Below is a small trained network, with its code and all its weights. Each question gives an input and a class and asks what happens when units are switched off, that is, made to give their printed mean instead of their output.

import numpy as np


def w(rows, s, z=0):
    codes = np.array(rows[::2]) - 128.0
    scale = np.full(codes.shape[1], s)
    scale[-1] = z or s
    return codes * scale


def norm(h):
    return h / np.sqrt((h * h).mean(-1, keepdims=True) + 1e-5)


def f(y):
    return y / 2 * (1 + np.tanh(0.7978845608 * (y + 0.044715 * y**3)))


def log_softmax(a):
    a = a - a.max(-1, keepdims=True)
    return a - np.log(np.exp(a).sum(-1, keepdims=True))


def net(x, mask):
    res = np.array(x, float).reshape(1, 4) / 4 @ E
    u = 0
    for l in range(3):
        y = f(norm(res) @ A[l][:, :-1].T + A[l][:, -1])
        res = res + np.where(mask[u : u + 12], y, B[l][:, -1]) @ B[l][:, :-1]
        u += 12
    return log_softmax(norm(res)[-1] @ U[:, :-1].T + U[:, -1])


A, B = {}, {}
E = w([
[133,126,183,131,115,138,164,130,162,96,93],'x0',
[96,166,189,177,179,82,137,143,104,121,130],'x1',
[128,142,143,73,106,9,110,178,145,81,102],'x2',
[187,101,165,141,106,109,181,103,71,114,146],'x3',
],0.012)
A[0] = w([
[97,175,121,140,137,87,122,90,238,184,158,69],'L0N0',
[118,163,154,223,119,120,81,160,110,99,166,66],'L0N1',
[115,147,170,130,78,144,120,86,121,142,57,2],'L0N2',
[142,133,163,166,110,134,167,123,179,80,64,135],'L0N3',
[182,62,170,154,116,93,133,130,88,120,149,128],'L0N4',
[100,154,195,147,193,102,108,99,144,115,171,12],'L0N5',
[83,136,130,187,192,193,96,81,51,142,165,151],'L0N6',
[72,179,196,152,145,97,125,152,108,113,195,23],'L0N7',
[56,181,77,141,124,143,141,180,142,129,105,169],'L0N8',
[113,119,40,104,133,66,131,148,53,149,130,48],'L0N9',
[132,127,98,149,138,116,41,148,1,175,81,92],'L0N10',
[122,124,112,102,3,125,82,159,123,94,140,132],'L0N11',
],0.0082,0.0017)
B[0] = w([
[148,151,123,164,144,123,175,108,111,67,199,169],'L0N0',
[129,134,90,100,122,137,81,164,113,149,79,172],'L0N1',
[95,105,11,99,165,99,182,76,107,124,96,129],'L0N2',
[37,87,84,127,137,121,111,11,136,166,123,181],'L0N3',
[76,226,182,154,75,160,116,158,112,81,162,192],'L0N4',
[106,88,101,118,115,133,70,117,21,148,125,183],'L0N5',
[186,149,157,94,137,130,148,101,142,162,68,254],'L0N6',
[176,81,173,116,93,146,38,156,105,154,64,200],'L0N7',
[136,145,244,151,111,176,126,117,113,47,138,187],'L0N8',
[132,122,152,87,167,135,157,54,190,117,92,176],'L0N9',
[73,100,148,186,66,43,157,2,138,113,97,179],'L0N10',
[190,112,105,151,131,155,133,153,110,187,149,183],'L0N11',
],0.008,0.0072)
A[1] = w([
[138,254,115,161,117,178,126,130,54,129,133,182],'L1N0',
[131,96,123,135,132,42,57,186,127,92,108,141],'L1N1',
[136,151,199,93,164,71,71,201,126,88,131,129],'L1N2',
[33,58,103,156,112,130,121,53,166,129,133,251],'L1N3',
[98,139,165,205,222,91,121,184,64,148,85,86],'L1N4',
[208,228,140,151,159,128,109,83,78,49,57,67],'L1N5',
[124,121,118,120,137,77,172,225,91,69,104,138],'L1N6',
[209,149,178,148,175,65,167,129,186,182,72,193],'L1N7',
[32,151,128,86,172,153,49,142,194,132,118,58],'L1N8',
[68,189,86,103,68,189,94,189,93,140,101,151],'L1N9',
[128,133,117,120,92,86,102,74,146,121,35,192],'L1N10',
[125,85,115,127,89,7,160,164,109,120,172,95],'L1N11',
],0.006,0.0016)
B[1] = w([
[137,161,88,140,131,139,178,228,135,99,116,212],'L1N0',
[204,107,185,164,183,200,156,69,126,155,72,224],'L1N1',
[163,139,116,115,134,180,185,163,110,165,121,248],'L1N2',
[112,125,198,60,154,2,123,123,47,95,151,201],'L1N3',
[118,91,51,215,113,88,123,222,135,192,103,218],'L1N4',
[126,109,158,118,45,156,76,133,209,83,91,250],'L1N5',
[142,181,43,132,149,172,97,59,203,144,115,161],'L1N6',
[128,97,156,88,197,190,167,163,105,119,87,198],'L1N7',
[116,203,88,152,34,78,150,100,184,83,165,178],'L1N8',
[208,168,122,39,107,115,125,138,30,113,166,143],'L1N9',
[80,67,156,141,145,148,184,114,132,107,154,253],'L1N10',
[136,190,26,149,172,121,191,154,215,172,120,185],'L1N11',
],0.0073,0.0042)
A[2] = w([
[180,104,137,135,69,185,147,137,98,119,111,205],'L2N0',
[148,105,135,115,133,62,136,189,190,107,99,151],'L2N1',
[131,97,212,109,113,148,106,94,121,95,90,209],'L2N2',
[94,118,65,104,103,166,160,255,117,168,173,43],'L2N3',
[179,76,189,5,92,153,96,113,87,165,184,255],'L2N4',
[160,164,117,106,160,81,117,95,105,197,162,176],'L2N5',
[183,120,175,151,65,73,181,119,85,144,118,250],'L2N6',
[145,58,47,74,48,154,136,100,151,84,163,104],'L2N7',
[88,129,127,231,73,198,154,46,93,194,159,150],'L2N8',
[170,173,148,125,129,184,87,115,178,139,58,123],'L2N9',
[42,99,124,138,163,78,160,60,168,104,91,102],'L2N10',
[137,226,131,188,72,147,131,149,145,48,171,60],'L2N11',
],0.0082,0.0017)
B[2] = w([
[104,117,115,88,211,95,96,130,182,135,165,236],'L2N0',
[141,146,105,164,131,163,127,70,118,157,152,177],'L2N1',
[173,96,100,70,130,94,115,116,120,112,182,253],'L2N2',
[63,84,164,67,137,76,114,144,25,202,107,128],'L2N3',
[139,143,175,82,136,128,99,194,128,92,108,209],'L2N4',
[42,170,194,86,142,115,174,94,136,68,186,141],'L2N5',
[71,149,101,114,117,194,76,132,138,100,163,248],'L2N6',
[90,102,176,254,133,116,85,135,62,151,50,205],'L2N7',
[119,167,98,164,85,59,149,143,158,117,96,240],'L2N8',
[132,103,104,116,124,124,158,140,123,145,167,250],'L2N9',
[31,143,120,93,72,122,147,81,111,151,115,191],'L2N10',
[151,136,132,152,89,167,105,153,83,100,248,200],'L2N11',
],0.0091,0.0065)
U = w([
[126,52,177,171,139,135,38,180,82,143,43,147],'0',
[55,127,136,110,68,78,141,9,131,98,104,145],'1',
[145,189,123,166,57,187,97,147,141,54,224,132],'2',
[195,151,70,116,196,165,210,103,206,188,86,146],'3',
[114,72,173,22,150,138,118,150,115,101,197,160],'4',
[163,84,97,132,162,44,198,160,84,101,168,4],'5',
[164,87,79,142,197,40,171,132,79,102,188,5],'6',
[159,113,82,117,203,80,177,129,51,96,167,7],'7',
],0.014,0.012)

Each question gives the input, the list of numbers given to net, and the class t.
The units are the neurons (one row each of A and B). Each row of codes is followed by its name. A weight is (code - 128) times the scale printed after its matrix; where a second scale follows, it is the last column's (A, B and U).
mask holds one flag per neuron, layer by layer. A switched-off neuron (its flag False) gives its mean, the last column of its row in B, instead of its output. The means were averaged over made-up inputs and are rounded, as every weight is.
A unit's drop is (log p(t) with every unit on - log p(t) with that unit switched off) / (log p(t) with every unit on - log p(t) with every unit switched off).
The circuit of an input: a set's keep is (log p(t) with only the set's units on - log p(t) with every unit switched off) / (log p(t) with every unit on - log p(t) with every unit switched off). Starting from the 12 units with the biggest drops (on a tie, the unit counted first), units are removed one at a time, each time the one whose removal leaves the highest keep (on an exact tie, the one counted first), for as long as the keep stays at least 0.8.
circuit, biggest first: the units of the circuit, biggest drop first
top k neurons: the k neurons with the biggest drops, biggest first
top k neurons in layer l: the k neurons of layer l with the biggest drops, biggest first
input [6,-8,8,7], class 0: top 3 neurons in layer 0 -> L0N11; L0N10; L0N3
input [6,-6,7,-5], class 3: top neuron -> L0N11
input [-7,-7,4,-4], class 0: top 3 neurons -> L2N7; L0N11; L0N3
input [-6,-1,7,3], class 3: top 3 neurons -> L1N11; L0N3; L0N11
input [6,7,6,2], class 0: circuit, biggest first -> L0N7; L1N4
input [-6,2,7,-4], class 3: top 3 neurons -> L0N3; L1N2; L1N1
input [-8,5,3,-7], class 1: top 2 neurons in layer 0 -> L0N10; L0N9
input [-1,2,7,-7], class 2: circuit, biggest first -> L1N8; L0N8; L2N11
input [5,-3,1,-7], class 2: circuit, biggest first -> L2N11; L1N8
input [8,2,-8,4], class 1: circuit, biggest first -> L0N3; L2N8
input [-2,0,-2,-1], class 4: top 4 neurons -> L1N7; L0N6; L0N3; L2N2
input [-2,-8,7,8], class 0: top 3 neurons -> L2N7; L0N0; L0N8
input [2,-2,0,-2], class 4: top 4 neurons -> L1N3; L0N4; L0N3; L0N11
input [1,7,-8,3], class 3: top 2 neurons -> L0N6; L2N7
input [3,1,3,5], class 2: top neuron -> L0N4
input [-2,-4,0,-4], class 0: top 2 neurons -> L2N7; L0N11
input [-6,-5,6,4], class 1: top 3 neurons -> L0N7; L1N11; L0N10
input [5,-6,-6,-7], class 2: top 3 neurons -> L0N10; L0N5; L1N8
input [3,3,5,3], class 3: top 2 neurons in layer 0 -> L0N10; L0N8
input [-4,3,-3,7], class 2: circuit, biggest first -> L0N4
input [-1,3,2,2], class 4: top 2 neurons in layer 0 -> L0N7; L0N4
input [-8,-7,-4,6], class 1: circuit, biggest first -> L0N10; L2N8
input [2,6,-6,6], class 0: circuit, biggest first -> L0N0; L1N4; L0N1
input [-2,3,6,-7], class 2: top 2 neurons in layer 0 -> L0N8; L0N6
